Here is a tiny trained network, its code and every weight. The questions are about switching its units off for an input and a class, where a switched-off unit gives its printed mean instead of its output.

import numpy as np


def w(rows, s, z=0):
    codes = np.array(rows[::2]) - 128.0
    scale = np.full(codes.shape[1], s)
    scale[-1] = z or s
    return codes * scale


def f(y):
    return np.maximum(y, 0)


def log_softmax(a):
    a = a - a.max(-1, keepdims=True)
    return a - np.log(np.exp(a).sum(-1, keepdims=True))


def net(x, mask):
    res = np.array(x, float).reshape(1, 8) / 4 @ E
    y = f(res @ A[0][:, :-1].T + A[0][:, -1])
    res = res + np.where(mask, y, B[0][:, -1]) @ B[0][:, :-1]
    return log_softmax(res[-1] @ U[:, :-1].T + U[:, -1])


A, B = {}, {}
E = w([
[101,148,72,41,92,153],'x0',
[83,190,170,99,76,8],'x1',
[229,85,68,143,184,121],'x2',
[33,131,186,75,124,172],'x3',
[211,184,130,111,93,76],'x4',
[73,109,119,204,198,101],'x5',
[72,195,172,117,184,140],'x6',
[122,177,255,135,157,147],'x7',
],0.0078)
A[0] = w([
[178,83,127,206,63,106,110],'n0',
[75,153,173,134,57,74,219],'n1',
[186,82,73,215,192,72,253],'n2',
[101,173,74,195,114,111,106],'n3',
[187,147,181,86,162,61,151],'n4',
[61,104,190,125,171,194,160],'n5',
[101,129,146,152,175,24,212],'n6',
[110,145,67,66,127,71,144],'n7',
[89,179,97,178,90,151,28],'n8',
[91,64,164,181,152,66,153],'n9',
[190,115,76,161,110,127,162],'n10',
[62,216,254,105,171,145,228],'n11',
],0.0092,0.0038)
B[0] = w([
[147,254,188,163,92,26,180],'n0',
[91,149,79,117,53,95,194],'n1',
[85,71,198,182,57,39,251],'n2',
[170,48,202,185,107,4,157],'n3',
[218,127,113,143,60,133,172],'n4',
[52,112,135,133,51,75,206],'n5',
[110,149,157,236,89,139,191],'n6',
[162,45,93,179,92,186,177],'n7',
[75,94,166,200,84,39,137],'n8',
[36,163,131,240,117,44,179],'n9',
[183,192,177,130,28,173,201],'n10',
[169,184,195,110,8,92,252],'n11',
],0.0069,0.012)
U = w([
[80,126,129,130,184,141,3],'0',
[164,121,255,131,66,119,255],'1',
[63,45,150,209,160,105,110],'2',
[156,94,66,72,93,194,161],'3',
[174,53,169,168,159,148,7],'4',
],0.0083,0.0037)

Each question gives the input, the list of numbers given to net, and the class t.
The units are the neurons (one row each of A and B). Each row of codes is followed by its name. A weight is (code - 128) times the scale printed after its matrix; where a second scale follows, it is the last column's (A, B and U).
mask holds one flag per neuron, in row order. A switched-off neuron (its flag False) gives its mean, the last column of its row in B, instead of its output. The means were averaged over made-up inputs and are rounded, as every weight is.
A unit's drop is (log p(t) with every unit on - log p(t) with that unit switched off) / (log p(t) with every unit on - log p(t) with every unit switched off).
The circuit of an input: a set's keep is (log p(t) with only the set's units on - log p(t) with every unit switched off) / (log p(t) with every unit on - log p(t) with every unit switched off). Starting from all 12 units, units are removed one at a time, each time the one whose removal leaves the highest keep (on an exact tie, the one counted first), for as long as the keep stays at least 0.8.
circuit, biggest first: the units of the circuit, biggest drop first
top k neurons: the k neurons with the biggest drops, biggest first
drop when u is switched off: that unit's drop, to one decimal
input [2,6,-2,5,-2,7,-4,0], class 2: circuit, biggest first : n10, n9
input [-7,1,-4,-7,-4,5,7,-2], class 2: circuit, biggest first : n9, n10
input [3,-3,-3,-4,-8,-7,-5,0], class 3: top 2 neurons : n2, n11
input [8,3,-4,-2,1,7,0,-3], class 2: circuit, biggest first : n11, n10
input [3,-7,3,-6,-2,5,3,-8], class 1: top 2 neurons : n10, n2
input [-1,-4,3,6,1,7,-8,2], class 2: circuit, biggest first : n11
input [7,-2,0,2,5,2,-8,-2], class 3: top 2 neurons : n11, n2
input [1,2,4,8,7,-4,-3,-3], class 3: top 2 neurons : n2, n11
input [1,-3,1,4,-3,-3,-3,1], class 3: circuit, biggest first : n2, n11, n0
input [-3,3,-5,-2,-5,2,-4,-2], class 2: top 3 neurons : n11, n10, n9
input [-8,6,-2,4,1,7,5,-8], class 2: drop when n10 is switched off : 0.2
input [5,5,7,6,2,8,-3,-6], class 2: drop when n11 is switched off : 0.3
input [7,0,8,1,-4,-4,-2,-5], class 3: drop when n11 is switched off : 0.1
input [6,-5,4,-6,2,-6,2,-3], class 3: circuit, biggest first : n11
